Here is a tiny trained network, its code and every weight. The questions are about switching its units off for an input and a class, where a switched-off unit gives its printed mean instead of its output.

import numpy as np


def w(rows, s, z=0):
    codes = np.array(rows[::2]) - 128.0
    scale = np.full(codes.shape[1], s)
    scale[-1] = z or s
    return codes * scale


def f(y):
    return np.maximum(y, 0)


def log_softmax(a):
    a = a - a.max(-1, keepdims=True)
    return a - np.log(np.exp(a).sum(-1, keepdims=True))


def net(x, mask):
    res = np.array(x, float).reshape(1, 5) / 4 @ E
    y = f(res @ A[0][:, :-1].T + A[0][:, -1])
    res = res + np.where(mask, y, B[0][:, -1]) @ B[0][:, :-1]
    return log_softmax(res[-1] @ U[:, :-1].T + U[:, -1])


A, B = {}, {}
E = w([
[201,29,186],'x0',
[233,186,179],'x1',
[88,138,255],'x2',
[129,129,131],'x3',
[130,127,128],'x4',
],0.008)
A[0] = w([
[97,188,112,27],'neuron 1',
[93,134,196,66],'neuron 2',
[145,69,147,69],'neuron 3',
[172,73,129,60],'neuron 4',
[89,30,94,196],'neuron 5',
[64,114,100,173],'neuron 6',
[86,69,103,238],'neuron 7',
[124,175,117,93],'neuron 8',
[67,120,136,158],'neuron 9',
[135,17,177,93],'neuron 10',
[9,140,89,94],'neuron 11',
[85,96,145,169],'neuron 12',
[162,124,142,20],'neuron 13',
[88,152,222,130],'neuron 14',
[133,137,129,241],'neuron 15',
[177,99,47,29],'neuron 16',
[179,142,129,253],'neuron 17',
[173,169,126,235],'neuron 18',
[182,46,141,47],'neuron 19',
[108,144,147,75],'neuron 20',
[115,176,113,35],'neuron 21',
[110,153,122,27],'neuron 22',
[109,79,88,180],'neuron 23',
[192,176,139,149],'neuron 24',
[168,124,57,48],'neuron 25',
[176,63,146,29],'neuron 26',
[114,103,102,137],'neuron 27',
[84,118,107,147],'neuron 28',
[182,65,125,93],'neuron 29',
[79,188,124,25],'neuron 30',
],0.013,0.003)
B[0] = w([
[105,174,93,191],'neuron 1',
[171,21,1,192],'neuron 2',
[89,184,85,189],'neuron 3',
[77,153,87,199],'neuron 4',
[161,175,169,251],'neuron 5',
[151,133,169,213],'neuron 6',
[157,140,186,231],'neuron 7',
[90,121,115,180],'neuron 8',
[170,89,160,192],'neuron 9',
[64,173,91,252],'neuron 10',
[116,126,154,255],'neuron 11',
[154,135,159,186],'neuron 12',
[107,155,128,152],'neuron 13',
[166,44,68,238],'neuron 14',
[146,132,160,189],'neuron 15',
[170,74,76,229],'neuron 16',
[139,133,187,242],'neuron 17',
[178,130,187,242],'neuron 18',
[91,166,97,231],'neuron 19',
[132,119,59,148],'neuron 20',
[96,182,98,172],'neuron 21',
[66,132,77,146],'neuron 22',
[134,136,199,208],'neuron 23',
[143,158,163,245],'neuron 24',
[185,43,69,215],'neuron 25',
[97,145,91,209],'neuron 26',
[147,88,164,171],'neuron 27',
[171,143,134,185],'neuron 28',
[71,165,114,222],'neuron 29',
[114,170,66,196],'neuron 30',
],0.0077,0.0059)
U = w([
[194,125,134,253],'0',
[239,2,12,73],'1',
[67,241,48,43],'2',
[196,136,154,184],'3',
[255,175,254,32],'4',
],0.0074,0.0069)

Each question gives the input, the list of numbers given to net, and the class t.
The units are the neurons (one row each of A and B). Each row of codes is followed by its name. A weight is (code - 128) times the scale printed after its matrix; where a second scale follows, it is the last column's (A, B and U).
mask holds one flag per neuron, in row order. A switched-off neuron (its flag False) gives its mean, the last column of its row in B, instead of its output. The means were averaged over made-up inputs and are rounded, as every weight is.
A unit's drop is (log p(t) with every unit on - log p(t) with that unit switched off) / (log p(t) with every unit on - log p(t) with every unit switched off).
The circuit of an input: a set's keep is (log p(t) with only the set's units on - log p(t) with every unit switched off) / (log p(t) with every unit on - log p(t) with every unit switched off). Starting from the 12 units with the biggest drops (on a tie, the unit counted first), units are removed one at a time, each time the one whose removal leaves the highest keep (on an exact tie, the one counted first), for as long as the keep stays at least 0.8.
units of the circuit, in order: the units of the circuit, biggest drop first
top k neurons: the k neurons with the biggest drops, biggest first
drop of u: that unit's drop, to one decimal
input [2,-1,6,-5,-6], class 1: units of the circuit, in order -> [neuron 2; neuron 14]
input [-6,2,-7,-1,7], class 1: units of the circuit, in order -> [neuron 25]
input [-6,0,6,5,-6], class 1: units of the circuit, in order -> [neuron 14; neuron 2]
input [-4,6,7,4,4], class 1: units of the circuit, in order -> [neuron 14; neuron 2]
input [8,-8,7,-1,-4], class 2: top 3 neurons -> [neuron 10; neuron 3; neuron 19]
input [8,4,8,7,-3], class 1: top 2 neurons -> [neuron 14; neuron 2]
input [4,-8,-1,4,-4], class 4: units of the circuit, in order -> [neuron 5; neuron 7; neuron 23]
input [-6,5,-8,-5,1], class 1: top 2 neurons -> [neuron 25; neuron 16]
input [2,-7,7,-5,6], class 1: top 2 neurons -> [neuron 2; neuron 14]
input [8,8,5,-4,-2], class 2: drop of neuron 26 -> 0.1
input [8,-1,5,-6,8], class 2: drop of neuron 10 -> 0.2
input [5,-3,7,3,-1], class 1: drop of neuron 2 -> 0.5
